Each row is followed by its group and then its class within the group.
[ -4.3 -12.3  24.5   2.7  43.8  -0.8 -14.3 -22.9   7.5 -33.7   6.6  21.1
  -8.5 -20.7 -19.2   8.6 -20.1 -12.4  -2.3  -6.2  -2.5  -3.7   5.7  -1.1
  -0.3   7.1   5.4  13.5  14.3   1.2  -6.7 -60.5 -33.3  15.9   9.6  -0.6
   0.1  17.7  -9.3 -46.1  12.5]
Tp:S
[ 33.8   4.8  26.6  47.7  37.2   3.5 -10.2  -1.0  -2.3  -5.4   3.5   4.4
 -14.0 -22.0  -0.8   4.1 -25.3  12.6   3.6   7.0   6.7 -19.0 -11.1 -12.1
   8.1   2.6  -9.4  11.6   4.4  20.9  -5.4 -37.7 -31.8   5.4  11.3   9.6
  -7.8 -16.1  -3.1 -11.9   0.1]
lf:A
[ -0.5   5.5  16.3   3.2  35.5  -8.0  -7.7  -5.2  -3.2 -22.9   9.2  12.1
  -7.8 -13.6  -9.0   5.0  -8.7  -6.0  -2.9  -1.7  -5.1 -10.3  13.0   0.7
   8.2  -5.3  12.5   1.1   4.8  -6.6 -16.8 -55.0 -20.4   5.2  -7.2   1.0
  -4.4  10.0   1.3 -31.0   8.5]
Tp:S
[ 18.1  -1.3  15.0  41.5  25.2  18.4  -7.2  -8.4  -3.6 -12.7  -3.7   2.3
  -8.3 -16.1   5.5  10.6 -11.9   5.2   2.9   8.7   8.2 -13.6 -16.9  -6.5
  -2.4   0.2   1.5  16.2  14.2  19.4  -1.9 -21.6 -26.4  24.7   3.5  10.8
  -1.2  -6.6  -3.6 -15.9  -8.9]
lf:Q
[ 23.2  -0.7  13.1  37.4  20.9   7.6  -7.9  -2.0  -5.3  -4.3  -4.1  -0.1
 -12.1 -16.4   8.6   7.0 -12.1   8.9   4.5   6.1   5.3  -7.9 -13.0  -1.8
   5.2  -1.7   2.1   9.5  -1.1  20.2   2.1 -24.1 -24.8  10.3   2.8  11.9
  -2.6  -2.9  -1.9 -11.7  -4.8]
lf:A
[-10.4   5.0  10.8  -2.5  35.9  -9.5  -7.9 -16.4  -0.9 -29.0  -0.1  20.0
  -3.4 -11.1 -15.4   2.7   7.1  -9.9  -4.4 -10.4  -0.9   0.5   9.6  -7.7
  -3.7  -0.3  12.2   2.1   3.7  -5.2 -15.8 -45.5 -21.0  -2.8   9.6  -3.1
  -3.8  14.1   3.1 -32.7  10.7]
Tp:N
[ 14.8   0.8  18.5  35.8  33.3   9.0 -10.6  -3.0  -8.2 -13.5  -2.2   8.6
 -19.7 -34.2  -1.5   9.8 -11.6  -0.1  -7.6   4.9   4.3 -18.0 -23.3  -3.2
  -0.3   1.7  -0.6  32.1   7.7  16.7  -2.7 -41.0 -35.4  14.7  11.8  10.7
  -5.9   0.2  -1.5 -22.5  12.3]
lf:A
[ 19.8   4.3  15.6  38.5  41.2  -5.9 -13.4   0.7  -3.8 -14.8   4.6   9.4
 -12.6 -24.8   2.4   9.7 -18.8  -0.5  -1.9   6.2   2.2 -17.1  -6.4 -11.7
   9.5  -2.2  -2.6  15.1   7.3  18.0  -2.1 -38.3 -23.0  13.0  12.2  23.0
  -3.1 -13.2  -5.0 -21.6   4.2]
lf:Q
[  2.2   7.6   7.9  -6.8  28.4  -9.5  -9.4 -13.5  -1.7 -26.7  16.2  13.0
  -7.5 -13.9 -10.2   0.0  -8.9  -3.2  -0.2   1.5   2.2  11.0  20.2  -1.0
   0.0  -1.7   4.9  -0.3  -0.1  -5.4 -10.8 -38.3 -11.6  12.2   3.6  -4.3
  -2.5  10.4   6.4 -18.8   9.4]
Tp:F
[  8.6  -0.5   9.9  29.3  24.4  12.6  -8.0   7.1  -5.2   7.2  -5.7  -7.7
  -4.4 -13.0  13.6   9.7 -10.3   2.6   1.5   9.4   8.8 -12.6 -25.9  -6.6
  -1.8  -0.7  -3.0  13.1   6.0  14.8   3.8  -4.7 -16.4   7.5   1.0  10.5
  -2.1  -4.5  -4.5 -13.7  12.0]
lf:Q
[ 18.3   2.2  11.2  22.9  17.9   2.2  -6.7  -7.6  -1.0 -15.9   3.6   7.5
 -11.3 -24.9  -1.4   6.6 -20.8   8.0   1.1   5.0  -1.2  -7.4   5.6  -0.8
   3.4   3.1  -2.0   7.6  -1.7   8.1  -7.7 -21.7 -22.1   9.5   5.1   5.8
  -3.3  -1.4  -2.7 -10.7   2.3]
lf:A
[ 23.6  -2.7  11.6  40.4  19.8   3.3  -4.9  -0.6  -3.4   2.1  -2.5  -0.5
   9.5 -21.0   6.6  12.2 -10.4   5.7   1.7  13.6   8.5  -6.0 -21.0 -13.0
  13.8   0.8  -3.8   8.5  -3.5  19.4   3.2  -3.9 -22.1   7.6   2.6   7.5
  -6.2  -8.6  -0.1  -1.6  -1.3]
lf:A
[ -9.4  -1.6  11.5 -24.3  15.0  -3.9  -7.1 -15.6  -2.3 -23.2   8.5  11.6
   1.0  -6.6  -6.7   2.4 -10.9  -7.3  -0.7  -8.6  -5.2   1.3  12.0   9.9
  -0.2  -1.8  -1.1  -2.0  -9.0 -22.7 -14.1 -46.6  -9.4  12.9  -0.2  -2.6
   0.2  15.2   4.5 -32.7   7.7]
Tp:F
[  9.0   7.8  14.2  -2.7  31.1  -3.9  -2.8  -8.5  -8.3 -29.2   3.9  16.0
 -15.7 -13.9  -8.1   7.2 -18.5   2.1   0.9   3.3  -1.1  -3.1  16.5  -2.2
   2.5  -5.7   4.4   7.8  -4.0  -5.7 -11.3 -57.9 -27.4   7.7   9.3  -7.6
   0.1   8.9   3.9 -34.2  10.9]
Tp:S
[ -4.4  -1.7  16.2  -8.6  35.8  -7.9  -7.3  -9.6  -6.6 -31.1   5.4  16.3
   4.8 -18.0 -20.1   4.7  -6.8 -11.2  -1.0   1.0  -0.2  -5.0  16.2   3.2
  -4.2  -4.6   1.1   4.0   8.4  -6.8 -14.2 -35.3 -15.5  13.6   5.7  -4.3
   5.4  15.7   4.5 -28.7  14.6]
Tp:F
[ -8.3   4.9  22.8 -14.4  24.5  -5.6  -7.2  -2.9   1.3 -23.0   2.2  10.3
  -0.2 -18.6 -22.7   0.6  12.7 -18.0  -2.4 -10.2  -4.0  -0.6   2.2   0.1
  -4.1   4.0  11.1   4.4   4.3  -3.8  -8.2 -32.7  -9.0   9.9   3.7  -3.8
   0.9  15.3   2.0 -31.7   2.7]
Tp:N
[ 17.4   1.4  21.7  43.8  31.8   1.9  -0.9 -13.8   2.4 -18.3  -9.4  13.5
 -14.5 -28.6   0.3   1.5 -14.6  -0.3   0.3   8.3   7.2 -11.2 -12.1  -0.2
   2.7  -6.5  -2.1  16.6   1.0  27.3  -7.6 -20.0 -31.5  13.5  15.3  -1.2
   1.2  -5.9   1.1   1.5  -0.5]
lf:D
[ 21.4   0.5  19.0  38.8  19.3   3.6  -6.9   2.0  -7.6  -2.8  -4.3  -7.0
  -5.4 -16.4   2.0   4.9  -8.1   7.4  -0.9  14.5   3.7 -15.3 -28.6  -1.8
   3.6   1.8  -5.9  17.0   0.5  19.3   1.2 -17.6 -28.5  11.8   9.2  13.7
  -5.1  -4.9  -2.2 -13.8   7.6]
lf:Q
[ 21.3   5.6   8.1  29.3  28.2  -9.6 -10.6  -6.0 -18.6  -2.6  -5.0   9.3
 -11.4 -18.5   2.8   7.5 -22.1   6.8  -4.8   6.3   3.9  -6.8  -7.6  -6.8
   6.3   4.1   1.2  12.4   3.4  18.9 -11.0 -28.7 -26.6   9.8   5.3   9.3
  -0.8  -8.7  -1.7 -12.7  10.0]
lf:A
[ 15.7  -1.4   6.4  31.6  18.6   3.9 -13.6  -6.7  -6.0  -6.3  -5.9  10.4
 -13.3 -19.2  -1.0   9.8 -17.0   2.5   1.5   9.3   5.2  -6.6  -4.9  -6.0
   4.9  -0.6  -9.5  11.2   7.6  18.2  -2.7 -28.3 -19.6  11.4   3.0  11.8
   0.1  -5.8  -3.6  -8.3   1.2]
lf:A
[  2.4   8.3   4.6  -2.9  23.5  -6.1  -2.2  -8.2  -1.5 -20.2   6.1   8.0
  -5.4 -13.8  -9.5   1.8  -8.2  -1.1  -2.0  -3.7  -2.2  -2.6   8.9   2.4
   1.6   2.0   6.7   3.0   1.6  -8.2  -7.1 -24.0 -11.8   5.9   5.2  -8.1
  -1.1   5.6  10.3   5.2   6.2]
Tp:F
[ 18.7   1.5  11.0  27.6  29.8   1.6 -12.2 -15.1   0.4 -16.4   0.0  11.1
 -19.1 -19.5  -1.5  -3.3 -18.1  -0.4  -0.5   0.2  13.1  -3.5  -1.5  -6.2
  -6.0   0.4  -2.4  11.3  -9.0  19.3  -2.8 -24.6 -21.9  10.5  14.6   1.2
   5.3  -1.5  -1.6 -13.5   1.4]
lf:D
[ 17.8   5.6  17.2  44.2  18.2   6.0  -9.4 -11.0  -2.4 -11.5  -3.9   5.5
 -16.7 -26.8  -2.2   1.8 -14.2   2.0  -0.7   7.6  10.1 -16.3 -27.0 -16.4
   9.8  -3.8  -5.0  16.0  12.0  27.9  -3.4 -23.6 -29.3  22.5   6.7  -1.4
  -3.2  -6.5  -1.3 -16.6   4.7]
lf:A
[ -6.6   0.9  13.8  -2.5  32.3  -8.2  -8.8 -15.5   1.4 -29.9  -5.1  12.2
  -2.0 -16.9 -30.6   4.2   0.8  -3.2  -2.5  -8.1  -2.6  -5.9   7.5  -1.5
  -1.8  -2.4   7.0   4.7   5.9   0.9 -12.4 -41.8 -22.3  15.3   7.3  -1.2
   1.9  15.3  -0.2 -34.2   5.6]
Tp:S
[ 25.0   4.6  13.3  40.4  27.1   6.1  -9.6  -9.8  -5.8 -13.1   3.7   8.6
 -15.1 -22.0   0.7   4.3 -27.3   3.3   9.8  10.0   9.1  -8.2   0.3 -11.6
   2.3   2.7  -0.6  16.3   4.1  21.0 -11.9 -31.3 -24.6  15.2  13.0   6.5
  -5.9  -3.7   8.5 -14.0   0.8]
lf:D
[-10.4   4.3  10.3  -9.9  27.5  -5.4  -8.5 -21.2   5.3 -16.7  -2.2  14.8
  -5.2 -15.3  -9.8   0.5  12.3 -14.8  -0.1  -6.0 -11.9  -2.2  12.6  -3.6
  -3.4   0.4   5.6   4.3  -4.8  -8.1  -9.9 -39.8 -14.2   7.3   7.1  -2.0
   2.2  16.1  -0.6 -31.1   4.3]
Tp:F
[ -6.1  -3.8  18.0 -18.4  30.1  -9.2  -9.8 -16.8  -1.6 -36.2  10.5   4.6
 -12.0  -5.7 -16.9   4.0  -9.9  -9.2   0.2 -14.9  -5.8   3.8  20.7   3.4
  -2.6  -5.0   5.2  -2.0  -1.8 -17.8 -17.7 -55.1 -12.0  18.2   8.5  -4.6
  12.1   8.7   9.3 -30.1  12.1]
Tp:F
